[[ 0.09 -0.91  2.29  3.53  0.72  0.01  0.30 -1.96 -0.37 -0.92 -1.62 -0.41
  -0.70  0.02  1.30]
 [-0.88 -0.25 -0.64 -0.67 -0.41 -0.39 -0.77 -0.69 -0.57 -0.40 -0.43 -0.90
  -0.85 -0.91 -0.98]
 [-0.11  2.89 -0.24 -2.36  0.89  0.81  0.11  1.57  1.50  2.69  2.45  0.31
   0.03 -0.28 -1.51]
 [-1.84 -1.56 -1.73  3.45  0.20  2.63  0.13 -0.62 -1.10 -2.48 -0.37 -1.65
   0.86 -0.54  0.40]
 [-5.74 -0.08 -2.85  4.74  1.48  4.80 -2.48 -3.37 -2.56 -2.92 -0.50 -6.50
  -2.40 -4.48 -3.82]
 [-0.57 -2.05 -0.56  0.77 -1.00 -0.64 -0.07 -0.95 -0.93 -1.81 -1.42 -0.25
   0.02 -0.11  0.73]]
|
[[ 1.30  0.02 -0.70 -0.41 -1.62 -0.92 -0.37 -1.96  0.30  0.01  0.72  3.53
   2.29 -0.91  0.09]
 [-0.98 -0.91 -0.85 -0.90 -0.43 -0.40 -0.57 -0.69 -0.77 -0.39 -0.41 -0.67
  -0.64 -0.25 -0.88]
 [-1.51 -0.28  0.03  0.31  2.45  2.69  1.50  1.57  0.11  0.81  0.89 -2.36
  -0.24  2.89 -0.11]
 [ 0.40 -0.54  0.86 -1.65 -0.37 -2.48 -1.10 -0.62  0.13  2.63  0.20  3.45
  -1.73 -1.56 -1.84]
 [-3.82 -4.48 -2.40 -6.50 -0.50 -2.92 -2.56 -3.37 -2.48  4.80  1.48  4.74
  -2.85 -0.08 -5.74]
 [ 0.73 -0.11  0.02 -0.25 -1.42 -1.81 -0.93 -0.95 -0.07 -0.64 -1.00  0.77
  -0.56 -2.05 -0.57]]

[[-0.33 -1.15 -0.17  0.14 -0.28  1.36  0.22  0.75 -0.75 -0.96 -0.37  0.78
  -0.46]
 [-0.74  5.89  0.03 -1.01 -0.89 -3.75 -3.44 -4.37 -0.76 -4.34 -0.87  0.87
   1.58]
 [-0.73  4.61 -0.02 -0.81 -0.84 -2.73 -2.84 -3.46 -0.88 -3.97 -0.85  0.98
   1.19]
 [-0.13 -6.70 -0.37  1.03  0.08  5.57  2.97  4.75 -1.00  1.22 -0.12  0.97
  -2.12]]
|
[[-0.46  0.78 -0.37 -0.96 -0.75  0.75  0.22  1.36 -0.28  0.14 -0.17 -1.15
  -0.33]
 [ 1.58  0.87 -0.87 -4.34 -0.76 -4.37 -3.44 -3.75 -0.89 -1.01  0.03  5.89
  -0.74]
 [ 1.19  0.98 -0.85 -3.97 -0.88 -3.46 -2.84 -2.73 -0.84 -0.81 -0.02  4.61
  -0.73]
 [-2.12  0.97 -0.12  1.22 -1.00  4.75  2.97  5.57  0.08  1.03 -0.37 -6.70
  -0.13]]

[[-1.69 -1.37 -0.05  0.70 -0.02  1.37  0.26  1.89]
 [-1.78 -1.23 -0.20 -6.65  1.05 -1.28  0.09  2.47]
 [-2.38 -0.35  1.47  3.60  0.29 -5.40 -2.36  3.43]
 [-7.16 -6.37 -2.17 -6.27 -3.81 -2.96  2.22 -2.34]
 [ 1.58 -4.48  0.15 -0.78 -0.32  2.44 -4.71  1.31]
 [-6.58 -4.26 -1.21 -6.22 -5.71 -3.04  4.55  0.58]
 [ 2.85 -0.77  0.90  0.90  0.25 -0.89  0.51  2.27]]
|
[[ 1.89  0.26  1.37 -0.02  0.70 -0.05 -1.37 -1.69]
 [ 2.47  0.09 -1.28  1.05 -6.65 -0.20 -1.23 -1.78]
 [ 3.43 -2.36 -5.40  0.29  3.60  1.47 -0.35 -2.38]
 [-2.34  2.22 -2.96 -3.81 -6.27 -2.17 -6.37 -7.16]
 [ 1.31 -4.71  2.44 -0.32 -0.78  0.15 -4.48  1.58]
 [ 0.58  4.55 -3.04 -5.71 -6.22 -1.21 -4.26 -6.58]
 [ 2.27  0.51 -0.89  0.25  0.90  0.90 -0.77  2.85]]

[[-1.99 -5.29]
 [ 2.39 -5.49]
 [-5.94  1.27]
 [-2.50 -0.75]
 [ 0.58 -7.14]
 [ 7.09 -2.59]
 [ 5.31 -0.78]
 [-1.18  1.92]
 [ 0.81  1.20]
 [-1.13  2.51]
 [ 5.43 -1.56]]
|
[[-5.29 -1.99]
 [-5.49  2.39]
 [ 1.27 -5.94]
 [-0.75 -2.50]
 [-7.14  0.58]
 [-2.59  7.09]
 [-0.78  5.31]
 [ 1.92 -1.18]
 [ 1.20  0.81]
 [ 2.51 -1.13]
 [-1.56  5.43]]

[[-7.89  3.96  0.18 -2.52  0.22  0.07  0.14]
 [ 3.63  2.75  0.37 -3.96  0.34  0.08 -0.09]
 [ 0.76  0.06  0.18 -0.64  0.13  0.00 -0.02]
 [-0.80  0.38  0.39  2.98  0.23 -0.08  0.17]]
|
[[ 0.14  0.07  0.22 -2.52  0.18  3.96 -7.89]
 [-0.09  0.08  0.34 -3.96  0.37  2.75  3.63]
 [-0.02  0.00  0.13 -0.64  0.18  0.06  0.76]
 [ 0.17 -0.08  0.23  2.98  0.39  0.38 -0.80]]

[[-5.89 -3.76  2.23  2.38 -0.51 -1.02 -5.22 -3.73  2.81  8.59]
 [ 1.89  1.66 -4.06 -3.06 -3.36  0.18 -2.81 -4.29  2.92 -2.89]
 [-3.77 -2.32  0.74  1.06 -1.06 -0.68 -4.27 -3.52  2.59  5.47]
 [-5.08 -3.15  1.18  1.55 -1.22 -0.91 -5.49 -4.42  3.26  7.38]
 [-0.66 -0.84  3.38  2.41  3.24  0.02  3.61  4.70 -3.25  1.09]
 [ 4.38  2.83 -1.87 -1.92  0.15  0.75  3.59  2.41 -1.84 -6.39]]
|
[[ 8.59  2.81 -3.73 -5.22 -1.02 -0.51  2.38  2.23 -3.76 -5.89]
 [-2.89  2.92 -4.29 -2.81  0.18 -3.36 -3.06 -4.06  1.66  1.89]
 [ 5.47  2.59 -3.52 -4.27 -0.68 -1.06  1.06  0.74 -2.32 -3.77]
 [ 7.38  3.26 -4.42 -5.49 -0.91 -1.22  1.55  1.18 -3.15 -5.08]
 [ 1.09 -3.25  4.70  3.61  0.02  3.24  2.41  3.38 -0.84 -0.66]
 [-6.39 -1.84  2.41  3.59  0.75  0.15 -1.92 -1.87  2.83  4.38]]
